In the rows, 128 means zero.
Each row is followed by its class number.
[ 48 128 143 152 193 150 116 106 129 126 147 154 157 144 163 129 121  91
 157 111 113 118 172 117 144 199 148 138 112 137 149 103 142 111 110 102
 129 195  64 132 137 118 143 180 152 117 138 134 113 120]	0
[168 120 113 146 168  71 143 119 125  94  91 169 156 143 128 145 145 155
 111 148 107 147 106 136 109 132  98 110 115 126 146 138 150 110 159 115
  82  79  85 118 121 179 138  67 146 126 127 194  44 105]	4
[ 99 168 108 130 134 148 137 104 151 118 136 126 156 123 149 117 140 118
 151 127 103 100 155 134 141 153 105 109  97 146 123 111 162 110 108 141
 125 149 121 134 140 120 163 136 147 108 126 118 112 114]	4
[193 142  77  80 135  98 162 179 122 112 120 194  72  84 142 124 115  95
 103 127 107 111 131 127  47 145 147  96  86 154 137 110 221 129 112 142
  75  88  95 152 154  86 146  25  91 117 108 141 123 113]	6
[248 106 130 115  99 120 171  91 156 123 116 176 169  99 146 133 103 140
 179 144  89 118 140 103  82 117 117  84 131 124 108 125 169 113 168 113
 149 237 115 157 209 150  84 108 103 138 121 143  55 101]	4
[183  69 154 125 122 131 113 148 155 117 114 114 156 131  97 132 145 186
 149 178  76 137 186 120 150 119 136 113 141 114 139 123 153 121 166 105
 166 160 157 132 139 139 101 104 101 168 123 173  98 133]	10
[158 136 136 162 158 102 143 129  89 121 111 194 129 146 123 131 120 127
 106 127 121 181 115 158 128 168 121 122 131 129 153 172 122 110 124  86
 104  59 104 146  73 161 149 102  73 185 124 143  88 106]	8
[148 136 145 155 116 125 160 135 125 144 146 120 135 120  83  92 118 125
 142  95 123 138  95 127  99 143 131 131  87  66 154 166  61  97 130 120
 114  92 156 131  86 139  99 176 173 175  79  24  92 122]	10
[140  95 172 109 108 152 123  61 157 170 135 107 173 144 140 176 131 167
 184 143 104 169 122 138 154  93  79  89 145 111 153 137 139 113 164 126
 145 196 139 157 145 157  98 170  77 185 141 114 161 157]	0
[ 29 183 177 111 140 192 109  81 125 166 138 124 166 150 147 106 108 127
 190 107 160 127 177 143 156 126 114 120 121 137 117  64 130 129 127 153
 126 167 111 109  89 150 107 143 153 126 123 130 128 106]	8
[200  98 170 124 147 132 118 141 120 107 133 100  59 100 138 202 136 118
  79 113 104  90  92  98 132 163 194 148 152 167 126  76 144 171  81 103
 173 155 139 164 148  67 185 129 124  83 145 136 155  84]	5
[174  87 160 121 124  96 105 133 110 163 110 138  94 107 153 187 109 120
 129 123 121 129 211 110 159 141 142 141 168 147 112 156 126 149 120  90
 134 132 143 163 138 108 125 127 146 129 133 176  98 124]	2
[125  72 151 142  74 145 109 207 132 118 116 118  99  64  65 165 125 147
 152  94 115  70   8 100  93 146 148 121 140 147 119 101  56 114  97  94
 155 110 170 191 124 154 161 112 152  96 121  49 168  76]	5
[129 107  74 167 133  98 130 148 179 148 128  78 101 108 180 160 143 118
 147  90 170  77 159 120 135 160 159 136 149 152 104  79 124 142 108 123
 130 181 111 147 141 126  90 182 186 100 168  95 146 146]	4
[ 15 130 115 105 132 135 122 137 152 162 140 140 172 109 125 124 182  94
 125 145 143 109 190 130 135 145 105 124  98 131  75  60 157 114  85 174
 142 108 137 110 119 129 171 110 157  62 129 164 131 125]	8
[ 87 167 122  99 151 134 136 104 123 135 146 162 120 137 147 107 131 128
 152 113 146 114 173 133 161 192 114  68 110 165 176  88 164 101 119 118
 132 116 127 127 138 118 105 135 133 118  93 109 111 120]	0
[ 75 166 140 145 154 161 133 111 137 119 132 159 124 123 166 147 138 118
 160 142  97 132 192 161 147 179 144 157 109 151 158 107 195 111  97 106
 121 153 127 112 122  94 143 127 130 133 102 163 116 116]	6
[168 103 165 138 143 126 171 144 120 126 137 154 112 112 118 101 117  96
 123 125 160 123 187 113 138 158 142 118  81 135 188 124  91 110 103  87
 136  65 143 168 136 119  71 181 145 138 107  71  70 126]	7
[134 162 143 155 144 135 166 115 122 150 137 103  99  72 141 162 174 111
  65 154 156 129 125 155  45 152 132 110  65 136 155 104 117 155  87 188
 136  80  86  91 148  82 171 207 143  78 134 127 228  90]	8
[135 122 153 107 162  73 124  93 102 121  98 148 158 153 135 137 117 121
 109 129  81 144 103 122 153 125 140 100 123 125 123 141 152 122 133 112
  88  83  72 114 129 191 148  84 106 141 132 221  64 108]	4
[ 58 116 160 129 110 150 136 164 145 190 144  77  99  67 117 162 146  94
 147 107 166  87 117 123 124 136 127 110 109 134  89  56  88 145  94 130
 136  83 152 154 120  96 129 136 219  59 104  62 142 116]	7
[146 118 163 165 135 105 162 146 136 111 133 161 132 128 127 158  99 114
  95 103  96 117 171 111 110 139 113 125 151 173 150 127 137  66 122 122
 126 116 113 138 156 177 125 131 100 144 117 149  80 105]	3
[ 58 129 122 144 149 153 137 124 130 132 123 152  92 103 140 143 172 132
 126 148 135  93 183 145 136 169 160 104 145 113  91 105 156 142 139 107
 124 166 139  96 119  43 148 101 172  84  86 157 139 118]	7
[113 138 114  93 141  86 105 129 130 107 138 197 146 158 133 156 151 143
 148 134 127 199 146 168 120 172  83 133 140 136 157 130 148  87 143 146
 119  66 166 111 137 211 153 101 114 166 113 194  70 176]	0
[ 80 148 163 105 149 141 114 159 131 114 111 188 131 134 132 143 136 112
 123 125 164 148 134 162  87 150 108  98 124 161 153  87 153 114 143 173
 118  85 107 113 125 174 167  55 148 118 149 220 103 101]	8
[ 88 101 177 146 131 160  97 124 105 176 157 115 170 177  60 103 169 145
 147 132 159 156  86 144 158 156  61 125  77  79 131 141  33 116 149 122
 129 113 134 131 117 159  75 182 198 143 111  83 109 112]	0
[ 88 144  94 116 111 117 131 137 123 162 145 172 165 108 110 127 116 105
 126 134 138 132 109 116 133 125  89 136 166 136  56 113 127 155 145 119
  77  76 150 120  99 161 130  99  84 151 117 116  70 108]	1
[ 50 174 130 133 130 171 124  86 132 154 140 130 130 142 128 136 150 118
  90 155 149 175  72 169 141 101  90 129 127 122  75 136 149 151 140 155
 127 130 157  92 122 120 175  78 121  80 116 169 190  98]	9
[ 54 162 176 123 126 115 127  75 155 181 135 121 158 143 130  73  99  64
  99 139 142 140 207 121 137 153 144  81 128 112 136 108 128 116 120 160
 141 133  94 112 146 101  79 160 138 108 115 128 167 132]	2
[135 138 177 106 140 159 100  72 151  94 141 167 132 144 169 132 117 106
  88 114 103 108 128 130 144 165 162 125  93 144 136  99 173 115 111 123
 144 198 127 133 165 102 138  85 136  86 109 168 157 116]	9
[101  61 171 119 171 146 189 140 161 177 118 139 154 133 117 150 153  70
  69 129 138 169 175 166  71 180 124 124 117 135 184  90 133 115 140 181
 159 102 133  89 183  95 175 211 121 149 178 129 198 149]	8
[157  71 126 128 124 152 155 178 114 102 131 130  72  86 117 222 139 110
 135 119 166  83  43  98 127 185 121  84 135 136 131 141  91 146 108 132
 159 136 151 159 157 139 120  69 134  91 119  93 108  90]	0
[165  88 112  85 167 114 147 125 120 150 141 192 137 122 133 113  68  76
  96  93 113 155 199 117 136 112 126 122 139 126  94  80 165 105  95 129
  82 107 126 135 132 117 117  92 109 125 131 104 123 141]	9
[200 105 133  58 155  72 168 117 114 102 113 194 152  96 155 161 147 146
 142 136 103 131 137 121 105 186 159 109 114 139 124  81 164 113 141 118
 145  95 121 133 133 144 116  75 100 124 102 136  70 128]	0
[106 128 117  87 134 150  89  95 139 133 145 137 155 143 136  83 118 123
 155 112 136 108 119 131 165 158 156  85 107 128 157  76 147 130 111 120
 106 153 132  98 141 155  96 133 141 107 143 146 140 115]	5
[174  80 129 103 160 117 164 132 104 124 141 130 170 137 112 162  88  90
 121 141  80 163 173  93 101 142  73 161 144 131 140  95 119 124 137 167
 117 103 140  89 168 174 124 130 114 144 130 149  34 127]	3
[ 66 155  92 110 168 109 126  99 141 139 125 122 166 117 169 118 162 127
 134 179  99 114 242 126 159 135 121 138 108 126  90 138 148 144 123 149
 127 133 138 102 123 142 166 168 146  85 137 199  69 117]	4
[ 22  80 172 153 144 128 130 156 183 143 111 124 178  92  93 127 168  92
 117 127 115 150 167 144 110 169  91 149 104 124 182  72  95  37  92 138
 131  72 171 124 135 118 101 205 222 134 149 108 135 152]	4
[129  95 165 160 114 118 106 165 154 145 137  96 113  87  71 149 137 174
 137 127 112 116 180 108  79 117 101 118 133 133 150  68 107  70 108 148
 180 150 129 150 150 117 109 182 133 149 126  71 144 116]	3
[ 25 150 131 109 150 178 101 109 149 150 139 123 155 136 148  96 134 125
 182 126 142 113 208 158 157 161 115 119 105 148 162  61 154 134 112 142
 125 139 132 113 134 132  99 157 156 123 149 150 138 126]	8
[121 169 196 140 103 121 138 103 116 110 141 116 138 117 130 110 122 122
 137 112 137 156  76 143 136  86 136 102 155 127 125 125  69 133 112 106
 137  65 153 155  58 183 135 140  90 153 118 104 177 132]	1
[ 80 135 170 147 141 115 138 127 136 118 116 185 134 165 133 160 137 125
 120 110 126 137 135 141 154 147  87 128 146 142 153 180 114  98 143 127
 114  99 103 132 138 169 154 112 164 140 139 164 113 142]	0
[ 37 121 121 140 131 141 125 125 126 120 151 134 149  77 156 145 167  99
 177 143 123 115 180 124 145 170 143 131 133 109  76 101 128 134  84 117
 118 162 146 111 123 106 159 166 133 134 129 153  98 144]	7
[154  42 105 110 154 110 170 146 148 122 103 161 125 109  95 101 117 111
 129 134  80 137 169 119  77 153 124 102 102 112 157 126 137  79 109 146
 128 111 172 147 187 155 137 135 128 131 134 111 134 124]	4
[ 85 148 134  88 138 159  91  77 150 139 142 156 153 125 166 119 113 130
 156 125 143 117 152 138 158 139 123 110  93 136 122  78 145 143 118 152
 119 156 144 120 130 155 128 113 162  87 129 138 119  92]	9
[138  88 136 147 155 160 170 152 151 156 113 112 140 120 134 194 154 148
 164 163 105 141 178 105 128 110  79 132 166 125 129 128 158 135 125 122
 161 167 174 130 107 111 190 124 125 137 147 142 111 120]	8
[121 180 108 107 147 126 112  42 135 101 133 139 140 138 204 100 136 132
 147 111 138 113 186 148 149 141 154 107 106 147 153 100 166 134 134 131
 122 191 106 118 122 111 131 185 124 122 123 163 114 140]	4
[133 162 119  91 155  65 102 141 110  85 104 177 172 125 143 114 108 143
 148 135 113 150 144 117 119 154 147 148 155 159 112  72 187 152 128 109
  92  71  73  95 137 158 111  36 107 139 151 216  63 132]	2
[104 141 144 102 147 169 142  76 115 130 133 198 157 145 144 107  97 113
 160  95 129 108 175 130 158 177 132 121  90 148 162  94 160 126 102 119
  98 138 117 124 139 143 101 126 122 145 125 108  89 106]	8
[212 115 157 107 148 168 154  91  91 128 136 166 111 192 106 144 124 176
 119 141 133 168 135  89 186  80  79 130 139 142 133 163 184 152 144  90
 122 173 152 142 159 120  87  91  46 179 129 138 105 130]	0
[182  33 158 131 124 139 115 135 165 164 144 133 136 113  76  94 113 106
 137 126  96 119 140 119 116 155 113 100  84 102 175 110  97  99 100 111
 161 140 146 192 187 115 107 181 159 128 142  68 124 112]	5
[124 139 124  99 138 109 151 113  89  76 119 153 124 145 140 107 137 128
 154 149 149 140 130 138 135 131 107  81 108 128 159 146 123 136 157 125
  99  68 134 122 124 179 136  71 123 129 101 196  53 128]	7
[170  70 143 139 106 116 123 161 146 152 159 157  99  70 137 211 131  91
 107  73 128  69 106 125 103 167 139 111 125 105 116 151  85 184 105 103
  84 189 143 184 177  97 120 140 161 121 150  65  79 143]	6
[ 66 181 150  91 145 160 128  93 141 141 142 140 141 142 172  97  98  99
 132 112 151 121 172 137 142 165 146  76  88 172 130  49 162 104 120 150
 121 140 127 109 127 160 118  92 156  62  96 131 166 104]	9
[ 76 136  90 115  99 121  99 128 126 178 119 173 145  78 130 141 131 144
 154 138 150 133 173 143 106 146  69 152 145 143  41  98 115 169 143 155
 117 124 123 117 137 126 130 103 134 114 128 140  99 140]	8
[154 100 158  80 118 109 145 125 164 152 121 142 160 106 106 100  92  82
  84 142 118 198 171 113 106 111  94  90 137 136 124  63 151  90 117 207
 120  61 156 127 120 141  98  89  96 157 141 120 147 151]	10
[125 121 134 108 125 127 170 143 109 123  95 172 135 130 122 119  77  86
 157 114 126 145  87 123 134 139 119 114 148 149 161 128 136 103 136 115
 112 104 129 139 119 164  93  60 125 128 119 123  96  78]	6
[143  84 147 165 121 148 134 213 153 136 154  92  87  95 127 215 153 105
  99 100 118  66 128  97 122 157 159 130 144 157 149 100  99 135  98 100
 154 141 171 175 110 107 156 155 153 103 139  73 121 107]	3
[162  86 134 118 139 153 110 103 201  98 132 109 148 105 167 173 140 162
 158 139  78  94 158 123 141 144 136 124 115 117 117  82 203 151 120 146
 137 195 139 107 165 110 123  60 135 129 124 175 111 172]	10
[107  98 117 128 158 125 148 159 134  78 129 154 172 139 125 147 163 147
 168 148 101 122 152 133 156 151 105 124 151 128 169 101 152 147 125 105
  96 128 164 119 123 154 136 113 111 163 155 157  46 119]	6
[ 47 129 172 165 112 138 112 142 145 170 123  89 121 140 107 130 145  85
 127 143 125 133 201 127 154 160 128 160 112 129 167 158 100  66  88 125
 191 102 151 142 116  98 159 201 203  96  98 125 187 117]	2
[126 137 158 129 125 155 127 105 111 159 143 147 130 134 127  85  81  91
 156 111 130 134 154 112 148 174 130  85 127 157 155  83 120 121 116 103
 107 150 122 147 141 139  87 158 140 138 132 105 108  87]	5
[ 76 154 115 112 153 132 108 101 148 151 157 151 142 122 159 110 118 104
 136 121 108 103 176 116 155 192  96 104 119 140 136 117 125 139 103 139
 116 144 132 140 156 116 116 164 168  97 137 108 115 118]	0
[176 101 147  94 147 101 134 110  92  63 140 136 126 131 143 134 130  88
  71 136 104 125 107 121 123 137 125 105 126 118 122 128 102 167 120 140
  97  77 135 127 150 132 156  87 118  96 110 205  97 143]	7
[135 112 110 105 102 116 117 176 123 106 142 131  94  63 139 133 131 129
 128  64 192  28 120 112 153 134 150  92 161 164  95 118  94 168 131  73
 118 148 155 171 151 114  60 101 132 107 153  95 102 136]	1
[160 160 161 164 156 164 232 125 146 137 141 102  90  91 194 125  83  64
  92 143 140 121 198 101 104 111 124  82 169 169 138 123 135 146 129 136
 156 184 126 141 156  60 117 189 105 107 138 122 174  78]	9
[ 86 138 142 149 140 155 121 114 142 131 128 159 139 174 120  94 108 135
 144 120 147 111 163 115 167 166 142 104 107 146 147 111 149 109  98 118
 111 117 138 129 111 169 111 103 144 107 104 116 144  81]	2
[131 133 182 125 138 151 146 111 178 172 127 147 145 148 140 155 134 124
 126 142  99 153 189 120 145 113  96  92 154 143 167 108 219 100 120 123
 140 160 142 146 141 103 136 123  79 189 154 165 119 132]	8
[113 135 124 111 101 150  85 116 152 138 162 115 160 120 113 116 182 168
 174 144 151 145  89 155 144 110 101  75 100  83 121 116 146 122 125 117
 107 144 171 134 113 131 108 123  99 181 134 120 115 153]	7
[128 133 127 121 116  99 106 147 141 131 131 120 116  91 119 141 123 115
 140 102 107  95  77 115 122 136 124 133 147 157 104  77 132 136  99 125
 151 102 104 180 125 109 198 113 147 102 146 106 107  86]	5
[122  94 154 166 149 136 155 143 153 160 129 132 118 104 134 130 114  91
 139 123 116 132 135 135 105 179 161 161 115 121 171 159  89  97 114  96
 188 116 141 137 127 116 186 238 134 142 106 108 116 116]	5
[155 120 153 118  96 131 124 175 121 176 142 151 123  85  93 118 104 108
 148 121 106 125 179 138 118 169 127 101 140 105 114 128  70 105 110 126
 131 128 165 163 106 110  84 160 144 156 107  36 121 105]	6
[118 137 132 133 130 183 120 106 138 130 159 131 147 139 175 136 104  94
 162 104 133 103 144 116 146 192 120 101 113 161 173  87 151 147 139 117
  96 205 108 115 153 126  76 139 120 167 148 120  71 126]	3
[159 114 140 114  95 135 123 113 118 148 138  86 119 140  98 147 121 141
 126 144  67 114 157  86 144 115  72  90 118 132 138 156 134 113 129 148
 137 173 139 175 147 125 142 112  87 158 138  79 125 117]	3
[196 121 102 109 185 100 146 152  86  93 161 149 172 164 122  67  83 113
 122 112  79 145 184  81  89 151 106 116 136 164 127  68 147 120 133 128
 100 140 113 130 149 185 143 130  73 146 146 140  43  97]	3
[152 119 126 135 110 115  72 124 149 146 136 137 119 120 133 115 124 118
 126 114 118 101 191  97 141 149 136 125  98 156 134 110 126  99  93 100
 150 188 142 185 174 136 104 175 181  77 130 131 111 114]	4
[103 105 125  94 112  89 117 124 145 124 122 182 162 121 128 106 124 108
 190 101 167 153 105 149 106 154 160 114 135 132 150  35 112 109 122 157
 126  81 117 126 112 221 136 148 146 144 161 132  95 109]	5
[169 115 106  89 145  66 142 138 126  59 104 163 174 105 130  99 137 145
 156 142 101 144  76 140  78 171 128 127 150 130 145  70 139 110 163 127
 120  81 116 111 124 155 114  80 108 166 138 176  52 118]	5
[144  93 121 144 118 122 174 147 108 163 146 115 123 104  72  89 133 136
 182 120 135 120 133 119 122 112 116 140 128  67  96 152  40 139 128 106
 133 119 165 182  92 129 104 200 141 174 130  11  72  99]	5
[129 160 158 155 139  97 150 154 104 104  93 148 133 130 128 191 130 105
 122 143 133 159 118 139 123 159 111 112 164 185 158 121 147  94 172  96
 138  99  79 141 126 156 148  81 135 136 129 193  26  87]	4
[ 95 166 134  90 128 160 107  52 141 144 145 121 157 152 157  93 105 104
 141 114 113 117 131 119 188 139 135 113 137 138 131  68 179 152 107 130
 109 171 106  90 137  84 114 131 118 130 142 134 156 147]	5
[ 68 147 145 159 164 179 105  98 158 138 151  99 158 145 149  98 141 131
 141 112 117  99 176 141 173 150 115 119  83 145 124 107 142 114  93 114
 121 178 127 131 144 128 129 184 161 108 142 131 139 119]	4
[153 163 107 137 142  91 128 145 111 119 124 163 104 161 107 129 114 123
 113 155 129 169  65 143 136 171 100 126 171 141 117 168 140 150 159 114
 121  40 146 121 111 192 154  37  82 167 116 173  56  83]	1
[140  75 202 164 114 149 156 185 158 187 131 137 143 103  56 110 146 131
 124 128 142 124 159 117  91 145  92 131 110  88 108 130  35  98 105 146
 178 113 174 167 127 129  94 188 185 147 141  35 133  96]	8
[150 151  79 137 213 142 194 146 135 148 147 137  78 139 148 113 125 105
 111 148 157 156 182 142 119 149 182 125  81 108 141 126 172 120  93 121
 154  97 162 105  88 126 161 118 126  71  92  88 150  91]	9
[ 91 159 124 133 163 172 146  85 133 132 161 142 148 130 164  96 118 103
 162  96 146  88 172 139 167 146 121 108 109 153 124  81 168 137 122  92
 103 159 121 140 111 101 117 129 139 116 116  98 102 112]	1
[138 133 145 103 142 149 110  92 168 110 154 131 154 121 182 127 104 114
 130 121 121 103 140 128 133 155 125 108  91 153 159  75 154 143 110 146
 114 158 123 130 182 144 104 141 128 115 147 150 127 115]	9
[133  72 119 151 159 139 115 136 174 157 124 133 130  99 122 140 136 130
 145 130  87  96 137 159  93 180 130 122 101  96 131 104  99 135 113 162
 141 113 117 120 143 107 189 208 186 127 122 107 133  83]	4
[132 118 172 115 138  96 105 147 113  86 131 174 138 130 156 176 142 115
 120 118  90 121 146 118 134 157 147 128 156 154 119 107 149 113 141 109
 138 133 122 140 102 163 176  71  99 151 117 231   6 112]	3
[126  75 113 113 150 118 143 153 166 161 153 137 133 125  74  97 148 121
 114 131  98 117 154 121 113 173  62 129  52 100 151 144 112  31  77 170
 151  46 177 174 145 128 127 175 154 132  84  47 130 114]	0
[122 143  93 104 159 141  82 116 128 113 135 146 136 101 159  77 111 128
 160 129 136 117 166 133 119 176 180 115  72 151 143  70 163 148 130 121
 136 157 111 125 126 134 120 119 148  80 117 159  94  86]	10
[109 133 157 167 155 130 158 121 122 188 152 105 109 128 107 142 150 123
  58 119 166 110  89 100 106 113  72  94 104 144 117 183 124 116 144 127
 133 171  85 153 190  92 134 205 109 115 133 127 136  69]	0
[111 114  96 136 141 119  95 118 144 143 129 143 142  78 169 148 135 126
 139 151  77 126 183 152 107 159 126 191 124 103  59 145 118 185 106 148
 124 174 107 107 141  78 183 156 128 113 137 145 154 166]	6
